Each row was made from one path, in order. Every step used is in the known rows, and no mark comes twice. Write each row's path.
Known rows
k l e r: [   1   29 -189   -5  -78   30   28    3   -7   72  -25   13   69   20
  -58   25   34   -4  -14   80  -64  -17   31  -17  -37 -158   35   44
   32 -147  -16  -43  -66 -109   91    7  -92   60  -15   10   76  -47
  -75  -58  -47  -18   71  -82    4    0  -11  -46    3 -120  -13   10
   14   47]
w b s e r q p g: [-134  101   39 -142    5   48  -31   52   94  131   44   19  -41  -33
 -109  -27   68  -38  -55  114 -152  -18  -70  -66   18  -51  -22   37
  -34 -269  101  -22 -113 -125   42   48  118  -69    5  -90  -13  -11
  -33  121    4   52 -127   51   60   53  123  -46  221 -186  -73    5
   31  151]
j n w y l e r q p g: [   0   26  -10 -113   52  206   -5 -105   34    5   13   91   86   17
 -218  -52  -12  -42  -55  169 -145  -23  -30  -69  -52   81  -59  346
   31 -727   92   82 -119 -211   48  -88   94   19   82 -214 -188   61
 -120   15  -22   53  177  119  108   32   52 -105   60  -79 -103   26
  129  352]
j n e r l s b y w g: [-265  -63 -304 -113  -87  162  -61   12   30  -25   53   64   87   37
  -61  -67   40  -38  -61   34   35   34   -8  -87    4  198  -98  405
    7 -696   75   39 -103  -81  191   30  111  -68   45   78 -126   37
 -238   87  -18  214  -89 -171   86   46    4  -47  415 -113 -126   86
  168  200]
e r l k: [ -82  -15 -162  -11  -18  -47  -22   -4  -32   87   -1   22   65   57
  -18   -2   40  -44  -51   10  -32   -4   -5    6  -12  -76  -46 -139
   32 -284   11   18  -85  -69   73    0    9   18   13    9   65  -91
  -83    7   -4   87   -7  -20   36  -35  -27  -10  203 -110  -18  -34
  -27  203]
p g j n w b y l q: [  56   78  101  -65  144  214    9  -89  124 -116  -33   45   56   97
 -134  -27 -110  -45  -29  225  -50  -26 -120  -42  -65  142 -121  317
   61 -543  103   25 -108 -215  -20 -154  195  -28   59 -190  -79  152
  -17  -38  -58  -15   86 -108  130  109   81 -111   37    3  -42   58
  207   77]
j g m l e r q: [  30   50 -144   45  -53  -20   13  117   41  102   20   50   92  -36
  -71   29  -16  -96  -27  172 -102  -24   18  -16  -22   51 -178  204
   44 -374   57   87 -104 -181  -44  -44   52  -39   40  -51  -92   -8
 -153   60  -62  117   30   49  115  -59 -112 -144  234    3  -82   -2
   37  216]
s r q p g m l k: [-112   81   88  -81  -23 -124   78  135  106  140   37   11   46  -33
 -190    5   26 -119  -36  178  -80  -10  -94  -48  -53  -49 -180  115
   31 -268  107   21  -17  -72   62    8  117  -79  124   38   88  -80
 -121  113  -49  147  120  -84  134   26 -113  -75  -21  -82  -40  -26
   -3  253]
m j n w g p: [ -19  -31  -51  -89  -42  -10   30  -65   58   58   15    8   98  -11
 -120  -66  -58  -50  -63  192    1   26   43   -3  -19  598  -31  289
  -26 -497   91   32   18  -23   45  -66   92  -42   -9  -10 -114  108
  -72  113  -54  -57  143   14  144  130   -4  -76   82  -12  -64  -14
  110   36]
k e r l s n j g p: [-164   99 -191 -107  -99  -31  -98  -25  103  -14   16   33  158   38
   11   35   -3  -37 -127   44  -80   -4  -11  -24   20  180  -85  211
   68 -462   13   48   -9 -154    0  -46  -23   84  234  150 -120 -136
 -192   73  -27  191  160   74  114   58  -33  -70  142 -163  -57  -19
  -11  152]
g p r l k s: [-125   24  -56 -117  -50 -183   81   -3   -3   43  -18   41   -5   60
  -48  -32  -26   28  -46   83   13   24  -72   13  -76   92   -6 -146
   67 -121  -56  151    9  -17  166  -44   62  -10   46   32  177  -79
  -84   29   21    6  198 -145   74   -6   14  -22  -36   10    3   17
   52  234]
g j n y l: [ -18   22  136  -61   60  128   17    2   98  -46  -30  -10   78   16
   -4   -5 -105  -77    4   74   -9  -28 -105  -20  -26  -46   12  258
   10 -277   12  -40  -25 -109  -30 -202  -79   44 -134 -146 -116   97
    9  -10  -82   96  171  -79   88  113    2  -79  130   26  -24  -43
  147 -263]
j g m l s n y w: [ -98   16  -30  -68  -34    0   21  110  174  -15   42   32   48   50
    0   17  -89  -83   -3   59   -2  -33  -15  -26   -1  140  -96  500
   60 -299   24   73   17 -126   17 -215   84   33  -83   51  -83   64
 -233   89 -105  261   66  -39  118   96  -93  -50  136   43 -112   19
   27   29]
b w g m j n: [-113   -7   37  -79  -22  -29   35   50  112   86   29    6   60   45
 -112    7  -15  -67  -56  209   64   41  -44  -13   -5  270  -61  369
   -6 -316   51  -24  -22   -5   65  -48  119  -88 -146  -15 -178   42
 -101  100  -27  -52   42  -89   86   90  -60  -81  132   64  -79   69
   53 -166]
n j g m l: [ -28   92  -66   46  -27  -83   13   24  137  -83   -4   19   82    0
  -13   27  -34 -121  -13   38  -34  -41  -19   -5   15   51 -264  277
   26 -191   43  -59   81  -13  -52  -85  -51   34  208   40 -144  149
 -141   66  -36  127  181  -76  129  -45 -131  -96    1  121  -31  -21
  -67  -34]
b w y l e r q p: [ -13   20   31  -81   32  205  -44   27   44  108  -30   58   38   30
 -141   42   44  -14   -4  114  -91   32   19  -73  -37 -196  111  319
   36 -429   41    4 -167 -160   98  -19    4  -18  121 -220 -143  -78
  -42    8    0   23   70  103   49  -88    7  -76  194  -77  -79   90
    4  341]
e r q p g j n w: [  -9   48  -51  -84   40  102  -33  -56  183   57   53   59   81  -32
 -165  -87  -40  -99  -83  205 -184  -47  -57  -41    7  124 -184   99
  -19 -532  107  116 -105 -162   15  -78  101  -54  -25 -218 -135   94
   -3   40  -34  178  178  126  128  158   24 -125   31  -78  -81  -44
  143  186]
q p g m j n e: [-144  116  -38 -103  -11    8   87  -15  -16 -123   65  -43   65  -62
 -154  -70  -30  -76  -47  179  -23   22 -181  -57  -17  137  -95  379
   -7 -169   65  110   83  -48   72  -54   -6    8  -33   24 -189   37
   -4   75  -18   58  125 -266   88   65    5  -63 -275  -61  -36  102
    7   47]
s b w j g m l k: [-162   58  149  -22  -67 -122  -18   76   90  -50  -51   38   75   58
  -54   61  -32 -177   -3   32   42   18   73  -15   -7   58 -301  172
  102 -144   63 -173  -44  -46   39  -32   55  -31  177   60 -112  -66
 -194  133  -25  132   83 -230  142 -108 -139  -83   25   81  -59   43
   25   -2]
e r l s y: [-133   -2  -72  -65  -12  -32  -41   24    9   28   20    4   72   65
   43   11   17   -9  -60  -16   31  -11    3    3    4  -57   70  127
   46 -334   29   25  -32 -150   16  -38   35   38 -117   46   61  -93
 -131   44   -9  140  -93   56   69   71   16    3  260 -140  -57    6
   44  162]
j n w g m l k s r: [-165  -35 -132    1  -70 -122   43   49  130  134   -4   21  125   15
 -169   21  -67  -72  -38  153   21  -21  -36  -40  -61  331 -107  233
   26 -565   96  -91  -27  -39   48  -91   59  -27  131  112  -10  -50
 -281  115  -81   82  243  -22  162  146  -81  -89   16  -44  -75 -125
  146   -4]
m g j n y w b s: [-166   60   20 -160   29  172   30   -9  135   59   30   34  -63   69
  -42  -77  -69   -8   34  191   18  -22  -66  -32    4  -98   75  355
    8  -95    7  -28  -82  -77   55 -215   38   29  -80  -92  -56  134
  -73   44 -117  109    9 -102  104  122  107  -77  214   14 -101 -108
  183 -158]
e r q p g m: [ -34   88   34  -92   -7  -33    0   30   85   85   75   42   15  -40
 -141  -13   27  -77  -59  120 -183  -25  -85  -22   18    2 -142  110
  -25 -213   59  160  -27  -44   32   -1   93  -96   26  -86  -95   37
  -36   34   10  117   88   17   96   46  -55  -40   48  -55  -60   14
   30  133]
w b s n e r: [-143   77 -158  -94    0  107  -51  -16  -25   16   -4  -48   32   -8
  -63  -25   23   -5  -28   90  -74  -17  -47  -75   32   40   27  206
    8 -102   45  -87  -81 -121  -44    4  -33   93   52   47  -62  -46
  -82  113  -40   42 -114  -14   72  140  132   18  247 -228  -71  -51
  -30 -113]
j n y l e r q p g m: [ -49   72  130 -145   10   97   38  -14   45    8   45   44   91   -7
 -181  -13  -31  -91  -71  141 -172  -18 -177  -52  -22  -41  -53  389
   19 -552   62  170  -24 -183   -7 -180   65   17 -113 -187 -226   84
 -112    8  -43  148  202  -51  137   49  -24 -119  150  -65 -107   16
  178  -34]
e r q p g m l: [ -50  106  -13  -88    8  -67   59  135  107  124   38   24   21  -47
 -141  -29   10 -102  -24  160 -182  -43  -68  -48  -21  -42 -207  195
  -23 -238   80  112    1  -59   68   -3   62  -65   44  -57  -28   57
  -82   70  -36  147   74  -52  132   -1  -96  -81   33  -55  -69   23
  -24  233]
s r l q p g j n: [ -58   70  119  -47  -26  -16   45  -33  192    7   32   13   60   19
  -69    9   24  -92 -109  126  -30   11 -131  -11  -50   -6  -69  230
    3 -410  144   86  -37  -86   71  -30  198  -40   69  -88   79 -160
   -2   63  -39  152  161  -80   89  172   15  -87   15 -133  -27   13
  126   69]
e r l s: [-125   15 -160  -17  -14   -6  -27  -10    1   72   18   45   20   30
   34   19   50    5  -61  100   -8  -26   18   -1  -15  -82    4   37
   39 -239   -4   50  -66 -148   78  -13   31   39  -69   28   39  -67
 -134   -9  -11  176  -49   68    3  -16  -27  -27  264  -82  -25   24
  -21  281]
m l e r q p g j: [ -40   84  -88  -90   10   31   81  113   16  140   -2    3   42  -66
 -191  -25  -18  -52  -29  256 -149  -30  -50  -58  -60    0  -75  180
   10 -249   83  130  -40 -188   94   25   56  -37  -61 -140  -11  -21
  -43   48  -73   87  109  -98  117  -44  -73 -136    8 -128  -65   60
   22  337]
l e r q p g m: [ -30   73  -28  -99  -38  -18   20    7  -17   76   80   35   23  -45
 -199    7   30  -38  -73  173 -159   -3  -91  -26   -4   37  -51  157
   14 -218   54  203  -33 -123   35    0  116  -59  -46  -94 -127  -25
  -74   19   -2   71  117  -34   81  -20  -54  -65   19  -75  -75   48
   57  212]
k s y j n e r q p g: [-154   93   11 -171    4   83  -12   26   15  -75  -12    9   95    5
  -93  -46  -39  -59  -65 -133 -138   -5 -172  -75   58  -52 -140  317
  -46 -541   83   87   69    4   -2  -65  -56  -24  303   12 -210  -69
 -105   61   25   79   97  -32  181   99   93  -70  -75 -214 -108   35
  196 -139]
e r l q p g j n: [ -20   79   24  -60   14   -9   31  -40  127   -7   16   21   72   35
  -69  -15   -1  -82 -108  121  -95  -13 -105   -6  -22   10  -99  204
  -13 -456  111  155  -38 -117   98  -54  160  -17   -7 -161   -9  -88
    9    9  -17  129  122  -89   91  100    1  -87   68 -138  -56   58
  116   91]
l s b w g p r q: [-168   24  192 -201  -21  -63    7  -23   98  107  -11   68  -31   -7
 -133    1   63  -17  -65  259   17   50   59  -30  -23  350  -73  206
   63 -330   37   71  -37  -96  115   33  306 -125 -121   13   66   64
 -157  159   41   53   35    5  110   75  -66  -67  359    5  -70   90
  169  147]
n w y l k: [   5  -16  -54  -33   90  108  -28 -109  -27  -50  -40   27   44   66
 -110   16  -40  -20   32   84   19  -11   33  -25  -46   71   19  142
   76 -370   15 -123  -94  -97   40 -106  -13   42  116  -29  -40   37
  -84   -5  -20  -28  120   39   53  -18    4    6    8   10   -6  -25
   -3  288]
y j n w g p r: [ -21  -14  -28 -149  -65  -73   56 -121   70  -27    7   47   22   28
 -102  -56  -18  -32  -85  133  -26   12  -47    5  -11  433 -177  234
  -30 -351   55   21  107   96   60 -111  103   13  184   -7 -161  152
 -217  121   -4  -40  295  -16  171  174  -29  -76  180   89  -85  -41
   86 -146]
m l s y w j g p r q: [-101   70  144 -202  -16  -53   66  133  137  -12  -12  127  -16  125
  -12  -32  -74  -66  -22  140   -4   -8   27  -12  -40  165 -198  291
   65 -299   60   85   39 -111   77 -152  154  -62  254   17   44    5
 -264  165  -50  149   24   20  239   55  -52  -89  215   64 -136   34
  117  271]
e r q p: [  10   24   -1  -10  -11   58  -62   39   66  128   15   26   34  -39
  -37  -23   30  -48  -22    2 -135   -6   18  -28   25  -96  -13   45
  -36 -245   48   84  -67  -34   17   -1  -16  -58  145 -124  -45  -10
   28   16   13  125    5  156   57  -13   19  -45  125 -126  -49  -29
   45  129]
s n j g m: [ -21   58   38   -9  -59  -59  -78  -48  139  -84   39    3  114   25
  -10   47  -38 -126  -69  -45  -36  -21  -36   11   66  227 -186  255
   36 -221   39  -17   50  -11 -141  -97   -8    8  178   22 -205   83
 -105   74  -15  105  187   18  131   93  -44  -24    1   47  -51  -41
   -9 -269]
n w j g: [  -9    3  -65   43  -20   56  -56 -122  100 -117  -15   80   43   49
   -6    2  -45  -59  -33   28  -43   -9   67   11   15  206 -172   79
   45 -198   61  -55  -25  -17  -61  -79   21   15  247  -11 -185   54
 -107   48   -1   96  100  138   93   -6   19  -63  -23   59  -35  -42
   -2   60]
k l s r q: [ -89   59    1  -37  -26   50  -14   50  174  161   -6   63   23   21
  -16   54   68  -36  -26  197  -11  -28   50  -27  -37 -229  -31   97
   69 -292   15 -108 -123 -161   49  -14   22  -46   81  114  211  -90
 -111  -10  -58  161   -5  154   17   78   -1  -75  152 -106    7  -37
   88  142]
b s y l k: [ -25    0  117 -104   25  -12  -16   22  -68 -102  -29  -55   23   95
  -26   44  -71  -25    8   17  105    1  -48  -25    5  -81   30  127
   49 -240    4 -223  -46 -142  -12  -72   15   43  -58   -6   33  -80
  -79   69   -6 -101 -131   24   17   68   62   16  206    4  -44   54
    9  -33]
q p g j n: [ -41   38  139  -79  -14  -12   63    0  104  -53   34   -5   61  -28
 -103  -59  -70  -52  -60  105  -23  -13  -97   -8  -22   87  -90  146
  -28 -119   48   82   35  -70   73  -16   46  -17  -95 -150 -113   -9
   45   22  -21   38  196 -133   48  103   -4  -66 -178   12  -36   68
   67  -86]
w y j n e r l k: [-167   24 -265  -88    3   58  -14  -40  -72  -41  -19   31  122   70
  -54  -20   67  -57  -63  -23   -3   12  -54  -38   12 -150 -109  216
   28 -476   38  -81  -55   -5   87  -53 -110   81  295   92 -188 -127
 -183   18  -15  103  113 -160  122  -52  -15  -36  240 -122  -66  -53
   19   31]
y l k s n e r q: [-113   56  -87 -106   67  145  -75   43  -83   76  -70   -8   86   27
  -84   50  -63  -64   -2   44 -114  -22  -96  -89   -2   68  -26   70
   49 -542   14    9 -118 -168  -23  -90 -102  -22  223   39   -3 -136
  -78   24  -31   55  -13   84  106   51   70  -15   76 -270  -38    4
   93  122]
s y l q p g m j: [  20  140  290 -116   63  -12   50   -2  -28 -119   -2  -74   18   47
  -87   62  -80  -99   -1   67   -2   16 -156  -17  -29  118   27  527
   21 -303  103   65   94  -62   14 -144  123  -55   35  -35    8    3
    7   74  -13  -76   12 -170  137  100   11   -7 -181 -105  -32  155
   80   74]
w b s n e r q: [-123   86 -135 -134   49  157  -84   13   25   94    1  -16   14    1
  -83  -32   34  -31  -32  151 -118  -19  -31  -83   44   19  -25  215
   23 -272   61  -48 -145 -157  -80  -16   26   16   78   28  -51  -37
  -64  119  -45   85 -169  112  103  108  160  -24  361 -239  -87  -73
   43  -40]
g p r l: [ -51   31  -40 -121  -49 -126   78  -15   63   18   25   30  -29   26
   -8  -60   29   -8  -50  115  -16   25  -59   16  -62   81  -45  -32
   28  -32  -10  135   27   11  114  -20   81    7  -20  -11  130   28
  -40   79    3   41  143 -106   75   59    8  -23  111   49   -2    7
  -34  201]

Which path is each row?
[  35    4  -36  -13    9  -68   37  -29  175  -19    0  -30   69   17
 -146    6  -60  -88  -30  172   -7    9   -7  -28  -23  364  -75  598
   -2 -553  156   18   66  -19   49 -162  153    2  105  -29 -130   39
 -115   96  -46   72  189  -10  146   59  -40 -104  -15  -25  -98   11
  105   16]
j n w g m l q p
[-118   84   42 -110   27 -135   86  135   58   83   -5   15    5    4
 -182   -3  -76  -53    0  144  -71  -23  -86  -40  -47   15 -150  155
   45 -237   21  118   27  -65  121  -45   74  -91   68   26   22  -60
  -85   26  -19   66  150 -127  102 -111  -56  -82 -252  -10  -40   78
   60  248]
r q p g m l k s
[-139  107   88 -163    5   61  -26   81  169  134   57   18   22  -33
 -121  -47    0  -86  -84  209 -121  -35 -104  -60   12   -8  -64  101
  -39 -373  116  -36 -156 -206   36  -15   96  -80  -78 -188  -91  -35
   -5  119  -49   92  -15   -8  102  145  117 -107  241 -147  -98  -21
  148  -15]
w b s e r q p g j n
[ -69  173  -56  -49   27   21   58  -52  -42  -94   32  -24   87  -41
 -148  -12   21  -81  -73  184 -111   14 -177  -69    3   94  -74  403
  -17 -389  123  154   35  -98   43  -85   84    9   89  -15 -123   -7
  -26   36   -3   86   42 -205  128   97  -28  -68 -100 -215  -62   77
   97   84]
l q p g m j n e r
[  18  102  293  -97   70   24   68  -76  105 -163    2   -2   45   42
 -101   29  -56  -84  -43   60  -78   -3 -193  -28  -17   -5  -42  498
   13 -420   81  110   83  -74   -3 -232  140   37  -32 -120 -134   75
  -31  -13  -11   92  186 -134  103   88  -17  -61  -36  -19  -55   67
  164 -190]
j n y l q p g m
[-199  -23 -312  -89  -51  -75  -55  -19   22  207   23  -15  107   67
 -141   23  -62  -81  -70  156  -37   -6  -18  -15  -18  520   -6  266
   58 -625   54   55  -78  -39   80 -105   66  -80    0  111  -31  -21
 -215  116  -65   55  126  -11  185  114   19  -25   76 -182  -77  -49
   64  154]
e r l k s n w g m j
[-127   53  -54  -94  -92  -45  -34 -182   77 -123   12   97   16    7
    8  -25   32  -62  -61   69   41   10  105   19  -30  250 -199  360
  109 -386   22   16  -18  -35  105  -79  144   22  221   64  -59  106
 -260  132   14  186  260  -58  150   29  -21  -71  215  111  -44   19
   84  334]
n w y j g p r l s b
[ -88   42  182  -44   17  146  -42   29   86  109   -5   56   20  -20
  -50   62   39  -20   -1  128    9   -4   31  -52  -56 -152  111  364
   40 -363   52  -62 -109 -145   54  -33    5  -46  254  -50    8 -107
  -94   33  -25  155   66  193   53   15    1  -40  186  -87  -28    5
   57  296]
w y l s r q p
[ -52   32 -101  -43  -93   -8   53   91   25  -47   22   81  -21   83
  -56   46  -75  -80   11  100   -2   -9    3   -1  -37  108 -177  330
   46  -39   39   21   16  -31   86 -113   15   -9  238   30 -178  -63
 -249   74  -93   82  131 -172  114 -111 -110  -81  -25  135  -98   51
  -14  171]
y w j g m l e
[-195  112  186 -160   17  -57   17   94  148   40   22   22  -35  -33
 -151   13   20 -106  -17  219  -26   -3    2  -68  -23  -28 -204  376
   79 -241   65   31  -19 -167  125    2  211  -75 -136   12   -6   14
 -126  114  -14  220   28 -131   71  -62  -94 -103  -15   18  -62  172
   59  349]
r q p g m l s b w
[ -26   36   95  -88   48  209   10  -47  167  -95   10   20   85   29
 -156 -102 -143  -63  -22  160  -52  -22 -122  -51  -71  114 -103  331
   20 -399   77   27  -62 -163   63 -103   30  -10   57 -257 -201  176
   14    9  -57   38  228 -141  116   94  105 -111 -126   41  -49   77
   88   95]
q p g j n w b y l
[-108   85   19 -165   14  104   25   56  141  108   98   84   25   21
 -137  -95  -11 -116  -45   98 -192  -22 -140  -52   22  -25 -124  371
  -46 -486   75  230  -31  -26   92 -189  116  -98  -35 -134 -149  185
  -95   53  -59  228   85  -82  171  114  -24  -89  107  -73 -134  -35
  195   66]
e r q p g m j n y w
[-193  -17   37 -165    1   39  -33   34   20   38  -41   56   -3  162
  -50   24  -85   -6    4 -144  -39   -2  -37  -33   22   60   65  120
   53 -135  -13   17   21   63   53 -195  -22   -6  211   75  -57  -85
 -175    0  -53  112  111 -113  145   -1   49   43  -93 -113  -93  -86
  172 -202]
l k s n y w j
[-296   37 -174  -80  -63   97  -86    8  -21  -92    3   61  120   39
    9  -39   57  -51  -78   25   25   23    5  -85    5  -86 -114  227
   81 -408   61  -77  -94 -137   57   12  -36   24  184   85 -167  -40
 -195   22   -8  306  -70 -207  127  -75   39  -71  281 -128  -84   19
  166   71]
w j n e r l s b y
[ -56  172   96 -112  101  111   88  -63  -35 -181   -6  -24   56    7
 -166   17  -28  -72  -11  217  -10   24 -168  -74  -55   98  -11  702
   28 -435  103   57   35  -91   85 -136   60    2  157  -17 -159    2
  -15   34  -20  -18  121 -260  127   36    5  -51 -184  -95  -38  145
   80  133]
w y l q p g m j n e
[ -29   63   91  -93   15   49    6   41  134   90   39   47   82  -35
 -122  -63  -27  -90  -82  151 -149  -36  -77  -28    4   17 -158   82
  -42 -375   79  131  -73 -130   34  -17   73  -85  -26 -208 -107   11
   21   24  -24  125  121   29  107  114  -11 -105   73  -83  -75    1
  143    9]
e r q p g j n
[-182  -88 -118 -152  -51   -9  -15   79   94  120   11   35  116  149
  -83  -18 -124  -65  -57  -40   35   -8  -63    9   -6  278    0  210
  -20 -677   53   67  -70  -32  169 -106   58 -114   -3  -24  -17 -149
 -180   91  -65   14  124  -98  170  179   10  -20  199 -123 -133  -29
  245  -61]
e r l k s y w g j n
[-122  -37 -268  -46  -21  -15  -93  -47   40  113   -9   17   89   82
  -49   -3  -40  -39  -57  -25  -75  -24    2  -25   -5  164  -17  -65
   70 -510   18   37 -116  -98   33  -87   10   28   64   33   61  -97
 -135   29  -31  131   91  101   88   80   90   -3    6 -190  -47  -75
   52  234]
e r l k s n w
[-117   53  132  -38  -39 -104    7   68  143   46  -67  -42   -4   -8
 -115   93  -30  -70   26   24   13   44   28  -53  -19  221   -8  570
   15 -313   99   -4   43   62  152  -20  160 -105  119   37   -3  -70
  -91  114    5   33  122 -203  108  -44  -62  -61 -103  -72  -64  135
  155   -8]
k s b w g m l q p
[-177   31 -272 -128  -14   65 -109  -35   30  -60   24    9   88  109
   26   -8  -26  -10  -73  -21   12  -10  -65  -35   22 -119  -45  291
   60 -552   28  -76  -28 -102    8 -169  -40  118  133  167 -157 -143
 -265   48  -37  173   47   83   92   99   78  -87  126 -157  -93  -69
  133  129]
k e r l s y j n w
[ -17   70  -73 -103  -43   56   52    3   69   92    0   42   50    2
 -168  -20   42  -34  -48  153 -164  -15  -16  -39  -38 -137  -66  134
   25 -331   33   90  -54 -134  134   34   35  -22    2  -59   51  -22
  -41  -27  -20   22  101  -30   39  -22   19  -92  -81 -157  -39   81
   37  203]
k l e r q p g
